Below are the code and all the weights of a small trained network. Each question names an input and a target symbol and asks about switching units off, where a switched-off unit gives its printed mean instead of its output.

import numpy as np


def w(rows, s, z=0):
    codes = np.array(rows[::2]) - 128.0
    scale = np.full(codes.shape[1], s)
    scale[-1] = z or s
    return codes * scale


def f(y):
    return y / 2 * (1 + np.tanh(0.7978845608 * (y + 0.044715 * y**3)))


def softmax(a):
    e = np.exp(a - a.max(-1, keepdims=True))
    return e / e.sum(-1, keepdims=True)


def log_softmax(a):
    a = a - a.max(-1, keepdims=True)
    return a - np.log(np.exp(a).sum(-1, keepdims=True))


def net(x, mask):
    ids = ['ΓΔΦΨαβεζθμξτω'.index(c) for c in x.split()]
    T = len(ids)
    res = E[ids] + P[:T]
    q, k, v = (res @ M[0].T for M in (Q, K, V))
    z = softmax(np.where(np.tri(T) > 0, q @ k.T / 4**0.5, -1e9)) @ v
    res = res + np.where(mask[0], z, O[0][:, -1]) @ O[0][:, :-1]
    y = f(res @ A[0][:, :-1].T + A[0][:, -1])
    res = res + np.where(mask[1:13], y, B[0][:, -1]) @ B[0][:, :-1]
    return log_softmax(res[-1] @ U[:, :-1].T + U[:, -1])


Q, K, V, O, A, B = {}, {}, {}, {}, {}, {}
E = w([
[126,150,160,232],'Γ',
[159,173,93,195],'Δ',
[163,188,106,119],'Φ',
[131,88,65,149],'Ψ',
[161,180,16,110],'α',
[68,143,133,115],'β',
[129,108,142,47],'ε',
[252,82,164,181],'ζ',
[81,70,151,104],'θ',
[195,79,225,224],'μ',
[134,80,115,208],'ξ',
[81,149,81,121],'τ',
[102,207,196,159],'ω',
],0.023)
P = w([
[1,149,207,59],'0',
[51,144,175,84],'1',
[90,123,173,92],'2',
[117,107,162,112],'3',
[136,88,157,119],'4',
[145,82,154,119],'5',
[154,81,155,123],'6',
[156,68,154,126],'7',
[169,67,146,131],'8',
[152,63,144,117],'9',
[164,60,156,125],'10',
[165,64,148,133],'11',
[167,48,152,121],'12',
[174,49,152,123],'13',
],0.0064)
Q[0] = w([
[178,79,161,243],'h1',
[107,64,138,184],'h1',
[179,96,187,2],'h1',
[105,111,202,222],'h1',
],0.0086)
K[0] = w([
[114,239,247,121],'h1',
[142,62,181,119],'h1',
[181,94,144,37],'h1',
[82,149,179,92],'h1',
],0.011)
V[0] = w([
[165,189,183,115],'h1',
[113,254,226,61],'h1',
[97,127,111,177],'h1',
[156,80,138,140],'h1',
],0.0088)
O[0] = w([
[255,139,97,176,183],'h1',
[109,143,111,143,255],'h1',
[223,124,74,217,108],'h1',
[94,147,163,142,111],'h1',
],0.0058,0.0091)
A[0] = w([
[86,220,68,80,131],'n1',
[197,70,103,94,140],'n2',
[77,82,178,148,76],'n3',
[131,175,123,208,108],'n4',
[70,116,69,146,254],'n5',
[131,102,219,209,137],'n6',
[88,129,246,170,194],'n7',
[165,107,44,121,136],'n8',
[135,62,200,123,121],'n9',
[59,90,180,176,84],'n10',
[250,121,141,133,100],'n11',
[166,165,87,57,122],'n12',
],0.013,0.0055)
B[0] = w([
[195,98,118,91,182],'n1',
[72,153,40,118,214],'n2',
[180,111,180,162,142],'n3',
[79,45,161,150,227],'n4',
[144,254,167,169,173],'n5',
[42,160,48,111,254],'n6',
[194,73,94,30,238],'n7',
[40,126,210,61,177],'n8',
[117,156,142,247,204],'n9',
[126,110,162,152,146],'n10',
[178,159,193,72,252],'n11',
[91,63,49,233,182],'n12',
],0.0077,0.0083)
U = w([
[107,59,74,149,119],'Γ',
[200,74,171,175,103],'Δ',
[141,173,3,144,2],'Φ',
[127,102,132,40,178],'Ψ',
[53,194,141,167,117],'α',
[119,205,154,191,157],'β',
[118,134,235,163,87],'ε',
[72,231,113,127,76],'ζ',
[133,146,146,120,143],'θ',
[113,147,106,230,108],'μ',
[158,181,202,101,95],'ξ',
[235,156,100,131,157],'τ',
[224,127,55,188,174],'ω',
],0.013,0.0062)

Each question gives the input, a string of symbols that net reads in full, and the target symbol t.
The units are the heads (4 rows each of Q, K, V and O) and the neurons (one row each of A and B). Each row of codes is followed by its name. A weight is (code - 128) times the scale printed after its matrix; where a second scale follows, it is the last column's (O, A, B and U).
mask holds one flag per unit, heads first, then neurons. A switched-off unit (its flag False) gives its mean, the last column of its rows in O or B, instead of its output. The means were averaged over made-up inputs and are rounded, as every weight is.
A unit's drop is (log p(t) with every unit on - log p(t) with that unit switched off) / (log p(t) with every unit on - log p(t) with every unit switched off).
The circuit of an input: a set's keep is (log p(t) with only the set's units on - log p(t) with every unit switched off) / (log p(t) with every unit on - log p(t) with every unit switched off). Starting from the 12 units with the biggest drops (on a tie, the unit counted first), units are removed one at a time, each time the one whose removal leaves the highest keep (on an exact tie, the one counted first), for as long as the keep stays at least 0.8.
circuit, biggest first: the units of the circuit, biggest drop first
most important unit: the unit with the biggest drop
k most important neurons: the k neurons with the biggest drops, biggest first
drop when u is switched off: that unit's drop, to one decimal
input ε ξ Ψ Δ Γ ω ε Φ ζ, target ξ: circuit, biggest first	[n11; n12]
input ω ε μ ε ω Γ ω ε Γ Δ Δ, target ε: 3 most important neurons	[n8; n4; n11]
input ε ε Ψ ε ε ε ζ Γ, target Γ: most important unit	n6
input ω ε Γ Ψ ω ω ω ω Ψ, target ζ: 4 most important neurons	[n8; n5; n2; n7]
input ε Ψ ε Φ μ ε ε θ, target ε: circuit, biggest first	[h1; n9; n3]
input ε ε ε Φ, target ω: circuit, biggest first	[n12; n6]
input ω τ β Γ θ Φ Ψ μ ε Ψ μ Δ ζ θ, target Δ: 4 most important neurons	[n3; n7; n9; n8]
input ε ε β, target ξ: 2 most important neurons	[n5; n6]
input ω Φ ξ, target α: 4 most important neurons	[n8; n7; n5; n6]
input ω ε ε ξ β ε ξ, target α: 4 most important neurons	[n8; n7; n6; n5]
input μ ω Γ α ε, target Γ: 3 most important neurons	[n11; n12; n5]
input ε τ ε ζ ε Φ Φ α ε Ψ ε θ ξ, target μ: 2 most important neurons	[n11; n5]
input ε ε Φ, target ω: 2 most important neurons	[n12; n1]
input ζ ω ε ε Φ Ψ Ψ μ α μ ε, target Γ: drop when n5 is switched off	0.2
input ε τ α ω ε Ψ, target ζ: drop when n8 is switched off	0.4
input τ ω ω Φ Φ ε ε Δ ξ ω ζ Φ ε ζ, target ξ: drop when h1 is switched off	0.2
